Here is a tiny trained network, its code and every weight. The questions are about switching its units off for an input and a target symbol, where a switched-off unit gives its printed mean instead of its output.

import numpy as np


def w(rows, s, z=0):
    codes = np.array(rows[::2]) - 128.0
    scale = np.full(codes.shape[1], s)
    scale[-1] = z or s
    return codes * scale


def f(y):
    return y / 2 * (1 + np.tanh(0.7978845608 * (y + 0.044715 * y**3)))


def softmax(a):
    e = np.exp(a - a.max(-1, keepdims=True))
    return e / e.sum(-1, keepdims=True)


def log_softmax(a):
    a = a - a.max(-1, keepdims=True)
    return a - np.log(np.exp(a).sum(-1, keepdims=True))


def net(x, mask):
    ids = ['Ξδεητφω'.index(c) for c in x.split()]
    T = len(ids)
    res = E[ids] + P[:T]
    u = 0
    for l in range(2):
        r = res
        for j in range(3):
            rows = slice(4 * j, 4 * j + 4)
            q, k, v = (r @ M[l][rows].T for M in (Q, K, V))
            z = softmax(np.where(np.tri(T) > 0, q @ k.T / 4**0.5, -1e9)) @ v
            o = O[l][rows]
            res = res + np.where(mask[u + j], z, o[:, -1]) @ o[:, :-1]
        u += 3
        y = f(res @ A[l][:, :-1].T + A[l][:, -1])
        res = res + np.where(mask[u : u + 4], y, B[l][:, -1]) @ B[l][:, :-1]
        u += 4
    return log_softmax(res[-1] @ U[:, :-1].T + U[:, -1])


Q, K, V, O, A, B = {}, {}, {}, {}, {}, {}
E = w([
[42,149,92],'Ξ',
[241,88,81],'δ',
[59,94,15],'ε',
[48,165,99],'η',
[54,244,111],'τ',
[110,170,240],'φ',
[146,9,178],'ω',
],0.012)
P = w([
[64,2,140],'0',
[108,102,152],'1',
[132,132,141],'2',
[142,146,123],'3',
[153,164,124],'4',
[167,171,113],'5',
[176,180,105],'6',
[191,173,101],'7',
],0.0062)
Q[0] = w([
[245,178,223],'L0H0',
[70,162,6],'L0H0',
[101,92,161],'L0H0',
[179,233,102],'L0H0',
[148,181,43],'L0H1',
[142,70,86],'L0H1',
[100,56,91],'L0H1',
[177,143,213],'L0H1',
[119,144,111],'L0H2',
[83,198,60],'L0H2',
[176,67,99],'L0H2',
[87,203,39],'L0H2',
],0.017)
K[0] = w([
[5,151,157],'L0H0',
[185,185,76],'L0H0',
[154,89,153],'L0H0',
[59,223,118],'L0H0',
[146,154,75],'L0H1',
[151,64,88],'L0H1',
[114,57,83],'L0H1',
[163,156,205],'L0H1',
[141,128,122],'L0H2',
[186,134,120],'L0H2',
[64,108,86],'L0H2',
[207,123,90],'L0H2',
],0.018)
V[0] = w([
[137,122,129],'L0H0',
[207,111,122],'L0H0',
[52,123,108],'L0H0',
[120,116,108],'L0H0',
[37,193,177],'L0H1',
[64,38,227],'L0H1',
[55,253,79],'L0H1',
[95,80,153],'L0H1',
[89,112,199],'L0H2',
[107,120,122],'L0H2',
[160,145,160],'L0H2',
[162,143,80],'L0H2',
],0.0058)
O[0] = w([
[114,153,141,123],'L0H0',
[108,219,225,54],'L0H0',
[155,3,51,254],'L0H0',
[142,83,130,175],'L0H0',
[224,14,96,39],'L0H1',
[245,151,136,167],'L0H1',
[111,2,42,75],'L0H1',
[155,151,111,186],'L0H1',
[91,97,7,105],'L0H2',
[148,127,103,173],'L0H2',
[75,115,151,18],'L0H2',
[140,146,213,127],'L0H2',
],0.0052,0.001)
A[0] = w([
[158,29,147,66],'L0N0',
[114,20,54,254],'L0N1',
[11,81,132,46],'L0N2',
[152,183,27,42],'L0N3',
],0.011,0.0013)
B[0] = w([
[9,205,202,157],'L0N0',
[189,168,159,253],'L0N1',
[47,166,19,179],'L0N2',
[141,80,141,183],'L0N3',
],0.014,0.006)
Q[1] = w([
[148,100,185],'L1H0',
[136,218,138],'L1H0',
[143,177,156],'L1H0',
[114,154,86],'L1H0',
[121,132,130],'L1H1',
[137,82,129],'L1H1',
[126,92,132],'L1H1',
[165,187,109],'L1H1',
[139,170,135],'L1H2',
[153,130,163],'L1H2',
[183,145,251],'L1H2',
[133,175,71],'L1H2',
],0.024)
K[1] = w([
[62,157,126],'L1H0',
[96,3,159],'L1H0',
[75,39,150],'L1H0',
[177,103,131],'L1H0',
[117,134,123],'L1H1',
[137,56,142],'L1H1',
[126,73,136],'L1H1',
[168,227,128],'L1H1',
[88,182,126],'L1H2',
[173,153,141],'L1H2',
[239,211,191],'L1H2',
[36,163,79],'L1H2',
],0.017)
V[1] = w([
[150,155,108],'L1H0',
[39,103,97],'L1H0',
[156,169,144],'L1H0',
[147,67,66],'L1H0',
[135,152,209],'L1H1',
[140,145,169],'L1H1',
[86,97,99],'L1H1',
[58,92,108],'L1H1',
[163,254,98],'L1H2',
[98,45,163],'L1H2',
[103,94,183],'L1H2',
[144,183,83],'L1H2',
],0.0093)
O[1] = w([
[150,169,143,150],'L1H0',
[37,123,33,93],'L1H0',
[135,188,201,168],'L1H0',
[207,18,1,68],'L1H0',
[168,95,27,127],'L1H1',
[140,94,64,132],'L1H1',
[144,190,205,109],'L1H1',
[177,225,242,106],'L1H1',
[141,22,51,255],'L1H2',
[114,195,200,41],'L1H2',
[93,157,220,83],'L1H2',
[176,66,38,191],'L1H2',
],0.006,0.0069)
A[1] = w([
[70,49,235,144],'L1N0',
[121,249,154,132],'L1N1',
[148,175,184,255],'L1N2',
[183,107,128,219],'L1N3',
],0.014,0.0036)
B[1] = w([
[119,2,36,213],'L1N0',
[124,179,62,202],'L1N1',
[155,174,207,216],'L1N2',
[138,150,185,253],'L1N3',
],0.02,0.0055)
U = w([
[149,118,19,110],'Ξ',
[254,125,106,224],'δ',
[118,164,130,66],'ε',
[112,162,142,181],'η',
[116,71,155,32],'τ',
[190,146,205,170],'φ',
[123,49,157,2],'ω',
],0.0098,0.0039)

Each question gives the input, a string of symbols that net reads in full, and the target symbol t.
The units are the heads (4 rows each of Q, K, V and O) and the neurons (one row each of A and B). Each row of codes is followed by its name. A weight is (code - 128) times the scale printed after its matrix; where a second scale follows, it is the last column's (O, A, B and U).
mask holds one flag per unit, layer by layer, with each layer's heads first. A switched-off unit (its flag False) gives its mean, the last column of its rows in O or B, instead of its output. The means were averaged over made-up inputs and are rounded, as every weight is.
A unit's drop is (log p(t) with every unit on - log p(t) with that unit switched off) / (log p(t) with every unit on - log p(t) with every unit switched off).
The circuit of an input: a set's keep is (log p(t) with only the set's units on - log p(t) with every unit switched off) / (log p(t) with every unit on - log p(t) with every unit switched off). Starting from the 12 units with the biggest drops (on a tie, the unit counted first), units are removed one at a time, each time the one whose removal leaves the highest keep (on an exact tie, the one counted first), for as long as the keep stays at least 0.8.
units of the circuit, in order: the units of the circuit, biggest drop first
most important unit: the unit with the biggest drop
k most important neurons: the k neurons with the biggest drops, biggest first
top k neurons in layer l: the k neurons of layer l with the biggest drops, biggest first
which heads matter: for each layer, one digit per head in row order, 1 if its drop is at least 0.15 and else 0, layers parted by /
input ε τ τ δ η ω, target ω: units of the circuit, in order : L1N0, L0N0
input ω δ Ξ τ, target δ: units of the circuit, in order : L0H1, L1H0, L0N0
input η δ ε τ, target δ: which heads matter : 110 / 101
input ω ω δ δ δ ε η ω, target φ: 4 most important neurons : L0N3, L1N2, L0N0, L0N2
input δ δ ω τ, target Ξ: most important unit : L0H1
input δ φ ε τ δ ω, target Ξ: which heads matter : 101 / 101
input Ξ η Ξ η, target δ: 3 most important neurons : L0N1, L1N3, L1N0
input τ Ξ Ξ Ξ, target δ: units of the circuit, in order : L0N1, L0H1
input δ ε η ε η τ η ω, target ω: which heads matter : 111 / 100
input ω η ω δ, target φ: which heads matter : 000 / 001
input η Ξ Ξ, target δ: units of the circuit, in order : L0N1, L0H1, L0H0
input η η ω φ, target Ξ: 3 most important neurons : L1N0, L1N1, L0N0
input η ε τ ε, target δ: top 3 neurons in layer 1 : L1N3, L1N0, L1N1
input ε η ω η ω ε η η, target δ: top 3 neurons in layer 0 : L0N1, L0N0, L0N3
input τ ω δ, target φ: most important neuron : L0N1
input ε δ η Ξ η δ Ξ, target φ: top 2 neurons in layer 0 : L0N1, L0N2
input ε η ε, target δ: 3 most important neurons : L0N1, L1N3, L0N0
input δ τ δ η ω, target Ξ: top 2 neurons in layer 1 : L1N0, L1N3
input η Ξ ω φ, target Ξ: top 3 neurons in layer 1 : L1N0, L1N1, L1N3
